[[90, 95, 84, 77, 94, 110, 107, 81, 120],
 [95, 101, 116, 92, 13, 106, 78, 126, 168],
 [123, 97, 70, 101, 142, 106, 105, 79, 156],
 [126, 90, 116, 115, 171, 61, 104, 111, 113],
 [80, 120, 97, 102, 192, 83, 105, 133, 56],
 [86, 89, 125, 84, 156, 81, 98, 71, 63],
 [102, 94, 105, 70, 92, 117, 94, 92, 103],
 [130, 114, 98, 52, 178, 95, 106, 103, 82],
 [119, 107, 104, 81, 36, 91, 103, 117, 68],
 [113, 108, 97, 100, 7, 84, 106, 68, 100],
 [112, 101, 96, 85, 80, 97, 102, 102, 136],
 [148, 91, 111, 105, 33, 116, 102, 104, 43]] ==> 107

[[3, 4, 4, 5, 5, 5, 4, 7, 5, 2, 6],
 [3, 5, 6, 5, 5, 6, 3, 6, 4, 3, 6],
 [4, 7, 4, 7, 6, 5, 6, 3, 3, 5, 6],
 [2, 4, 5, 5, 5, 5, 3, 5, 5, 3, 5],
 [4, 3, 5, 3, 1, 3, 4, 4, 3, 4, 4],
 [2, 4, 5, 5, 5, 5, 3, 4, 5, 3, 7],
 [6, 5, 6, 5, 5, 5, 3, 7, 4, 4, 7],
 [3, 2, 4, 2, 2, 5, 3, 4, 5, 2, 3],
 [3, 4, 5, 4, 4, 5, 3, 4, 3, 3, 5],
 [6, 6, 5, 6, 6, 6, 5, 5, 3, 5, 5],
 [5, 5, 2, 4, 3, 2, 6, 1, 3, 6, 3],
 [8, 5, 3, 4, 3, 4, 6, 5, 3, 5, 3]] ==> 5

[[177, 165, 141, 109, 122, 197],
 [77, 77, 111, 98, 67, 85],
 [55, 57, 109, 106, 68, 65],
 [67, 47, 148, 124, 148, 114],
 [76, 78, 112, 115, 62, 95],
 [122, 114, 117, 99, 71, 141],
 [176, 171, 134, 111, 111, 199],
 [174, 172, 137, 104, 109, 187],
 [184, 170, 132, 118, 126, 205],
 [70, 70, 104, 104, 63, 79]] ==> 109

[[49, 61, 51, 45, 52, 55, 50, 56, 46, 46, 58, 62, 68, 47, 66, 49],
 [46, 63, 42, 56, 46, 51, 56, 51, 64, 64, 52, 51, 42, 43, 78, 58],
 [37, 39, 46, 43, 55, 51, 53, 49, 56, 56, 43, 66, 63, 63, 40, 55],
 [58, 45, 59, 57, 56, 53, 53, 53, 53, 52, 51, 49, 50, 60, 37, 53],
 [77, 34, 72, 73, 62, 53, 57, 52, 57, 56, 48, 30, 28, 73, 7, 55],
 [71, 32, 69, 67, 62, 53, 55, 52, 55, 54, 47, 37, 36, 73, 8, 54],
 [89, 48, 73, 88, 57, 53, 60, 53, 64, 63, 53, 13, 6, 62, 26, 58],
 [77, 58, 64, 76, 53, 54, 58, 55, 59, 59, 57, 26, 22, 52, 49, 56]] ==> 47

[[3500, 4409, 4323, 4578, 3320, 4874, 4959, 3454, 4691],
 [5673, 8119, 3800, 2960, 2864, 8904, 5427, 6052, 9058],
 [4352, 4700, 3577, 4073, 4183, 4233, 2194, 5281, 4760],
 [5140, 4617, 3504, 1883, 3464, 3562, 3482, 4107, 4423],
 [5888, 4288, 3467, 3531, 4300, 3147, 4110, 3409, 3363],
 [5812, 4601, 4202, 5292, 4508, 5145, 4084, 4014, 4599]] ==> 4959

[[5, 7, 6, 6, 6, 7, 5, 7, 6, 7, 4, 6, 6, 7, 5],
 [3, 9, 7, 2, 5, 3, 6, 1, 7, 7, 4, 2, 5, 2, 5],
 [5, 2, 6, 3, 4, 3, 5, 2, 4, 2, 6, 2, 2, 2, 5],
 [4, 8, 6, 2, 5, 3, 4, 1, 5, 6, 4, 2, 4, 2, 4],
 [5, 8, 5, 4, 6, 5, 5, 5, 4, 7, 5, 5, 7, 5, 5],
 [5, 1, 5, 4, 5, 5, 5, 4, 4, 3, 5, 3, 2, 4, 5],
 [4, 5, 6, 2, 5, 4, 5, 2, 4, 5, 5, 1, 3, 1, 5],
 [6, 5, 4, 8, 5, 8, 5, 8, 4, 5, 5, 7, 7, 8, 5],
 [6, 1, 5, 6, 4, 5, 5, 6, 5, 2, 5, 6, 2, 6, 4]] ==> 6
